Below is a small trained network, with its code and all its weights. Each question gives an input and a class and asks what happens when units are switched off, that is, made to give their printed mean instead of their output.

import numpy as np


def w(rows, s, z=0):
    codes = np.array(rows[::2]) - 128.0
    scale = np.full(codes.shape[1], s)
    scale[-1] = z or s
    return codes * scale


def norm(h):
    return h / np.sqrt((h * h).mean(-1, keepdims=True) + 1e-5)


def f(y):
    return y / 2 * (1 + np.tanh(0.7978845608 * (y + 0.044715 * y**3)))


def log_softmax(a):
    a = a - a.max(-1, keepdims=True)
    return a - np.log(np.exp(a).sum(-1, keepdims=True))


def net(x, mask):
    res = np.array(x, float).reshape(1, 2) / 4 @ E
    u = 0
    for l in range(2):
        y = f(norm(res) @ A[l][:, :-1].T + A[l][:, -1])
        res = res + np.where(mask[u : u + 10], y, B[l][:, -1]) @ B[l][:, :-1]
        u += 10
    return log_softmax(norm(res)[-1] @ U[:, :-1].T + U[:, -1])


A, B = {}, {}
E = w([
[122,142,132,105,125,125,254,98,127],'x0',
[106,106,115,161,128,172,104,18,127],'x1',
],0.0074)
A[0] = w([
[119,103,103,137,128,144,163,215,131,94],'0.n0',
[126,130,135,129,119,140,224,132,116,58],'0.n1',
[113,116,128,128,135,129,253,138,128,68],'0.n2',
[133,137,144,113,135,111,194,242,120,95],'0.n3',
[150,153,122,123,124,108,173,99,133,4],'0.n4',
[110,144,127,134,140,134,88,187,127,59],'0.n5',
[124,117,136,118,128,131,165,69,119,150],'0.n6',
[111,127,142,157,124,129,90,193,77,42],'0.n7',
[131,138,126,129,114,136,142,183,138,70],'0.n8',
[116,127,146,130,165,117,141,121,102,181],'0.n9',
],0.017,0.002)
B[0] = w([
[107,167,120,214,135,103,146,109,61,186],'0.n0',
[145,151,114,41,136,149,154,105,211,213],'0.n1',
[135,152,96,14,103,156,146,105,232,240],'0.n2',
[92,71,178,243,111,56,111,195,4,250],'0.n3',
[140,134,87,65,185,185,102,165,146,167],'0.n4',
[143,114,119,116,162,104,107,114,186,175],'0.n5',
[95,98,148,136,170,183,164,126,146,185],'0.n6',
[164,97,120,83,93,142,150,133,128,177],'0.n7',
[100,189,146,192,140,124,106,106,101,167],'0.n8',
[79,144,114,126,142,136,59,131,156,138],'0.n9',
],0.021,0.018)
A[1] = w([
[200,105,131,85,78,136,92,144,120,59],'1.n0',
[98,158,125,149,128,102,169,78,70,122],'1.n1',
[48,136,163,206,150,131,200,5,52,123],'1.n2',
[152,113,141,74,154,61,131,74,166,51],'1.n3',
[81,169,152,189,113,58,169,205,61,147],'1.n4',
[108,130,160,151,80,97,113,154,49,165],'1.n5',
[89,144,166,222,148,65,129,205,46,79],'1.n6',
[173,228,96,87,65,165,142,36,127,55],'1.n7',
[107,139,140,188,102,130,165,149,108,4],'1.n8',
[98,102,164,219,207,207,149,168,92,87],'1.n9',
],0.019,0.0024)
B[1] = w([
[179,110,117,95,68,91,106,107,95,161],'1.n0',
[141,116,138,123,148,117,65,130,124,163],'1.n1',
[74,81,104,175,94,154,180,144,144,212],'1.n2',
[127,126,140,115,122,168,77,72,97,177],'1.n3',
[175,119,188,175,183,98,122,121,31,238],'1.n4',
[127,146,140,201,202,121,63,134,134,199],'1.n5',
[247,82,121,185,254,127,140,162,210,250],'1.n6',
[113,119,138,141,199,139,124,185,182,160],'1.n7',
[159,96,101,100,136,113,129,110,141,169],'1.n8',
[114,112,106,169,68,105,98,138,112,198],'1.n9',
],0.022,0.023)
U = w([
[201,111,152,231,203,76,110,157,80,176],'0',
[94,211,167,86,151,90,177,167,74,81],'1',
[87,161,106,11,150,201,159,126,226,180],'2',
[114,231,107,144,86,115,125,124,112,24],'3',
[208,94,101,78,40,123,41,56,98,157],'4',
[56,72,67,212,27,168,144,127,145,157],'5',
[130,233,118,148,75,122,148,115,114,2],'6',
],0.012,0.0061)

Each question gives the input, the list of numbers given to net, and the class t.
The units are the neurons (one row each of A and B). Each row of codes is followed by its name. A weight is (code - 128) times the scale printed after its matrix; where a second scale follows, it is the last column's (A, B and U).
mask holds one flag per neuron, layer by layer. A switched-off neuron (its flag False) gives its mean, the last column of its row in B, instead of its output. The means were averaged over made-up inputs and are rounded, as every weight is.
A unit's drop is (log p(t) with every unit on - log p(t) with that unit switched off) / (log p(t) with every unit on - log p(t) with every unit switched off).
most important unit: the unit with the biggest drop
top k neurons: the k neurons with the biggest drops, biggest first
k most important neurons of layer l: the k neurons of layer l with the biggest drops, biggest first
drop when u is switched off: that unit's drop, to one decimal
input [1,5], class 5: top 2 neurons : [0.n2; 0.n3]
input [-7,-1], class 4: most important unit : 0.n3
input [-1,7], class 5: top 3 neurons : [0.n2; 0.n3; 0.n1]
input [-1,4], class 5: top 4 neurons : [0.n2; 0.n3; 0.n1; 0.n0]
input [2,8], class 5: top 2 neurons : [0.n2; 0.n3]
input [3,7], class 2: top 2 neurons : [0.n3; 0.n0]
input [-7,6], class 4: top 3 neurons : [0.n3; 0.n8; 0.n0]
input [-4,1], class 4: top 2 neurons : [0.n3; 0.n2]
input [-2,4], class 5: 3 most important neurons of layer 0 : [0.n2; 0.n3; 0.n1]
input [-6,5], class 4: top 4 neurons : [0.n3; 0.n0; 0.n8; 0.n6]
input [-5,5], class 4: 3 most important neurons of layer 1 : [1.n6; 1.n4; 1.n2]
input [-8,4], class 4: top 2 neurons : [0.n3; 0.n2]
input [-6,-1], class 4: 2 most important neurons of layer 0 : [0.n3; 0.n2]
input [-5,1], class 4: most important unit : 0.n3
input [-2,8], class 5: top 3 neurons : [0.n2; 0.n3; 0.n1]
input [-6,7], class 5: 2 most important neurons of layer 1 : [1.n4; 1.n6]
input [-5,3], class 4: top 2 neurons : [0.n3; 0.n0]
input [-1,2], class 5: top 4 neurons : [0.n2; 0.n3; 0.n1; 0.n0]
input [-5,7], class 5: drop when 0.n7 is switched off : 0.5
input [8,-3], class 2: most important unit : 0.n2
input [4,7], class 2: drop when 0.n3 is switched off : 0.7
input [-3,4], class 5: drop when 0.n0 is switched off : 0.6
input [4,8], class 2: drop when 0.n3 is switched off : 0.9
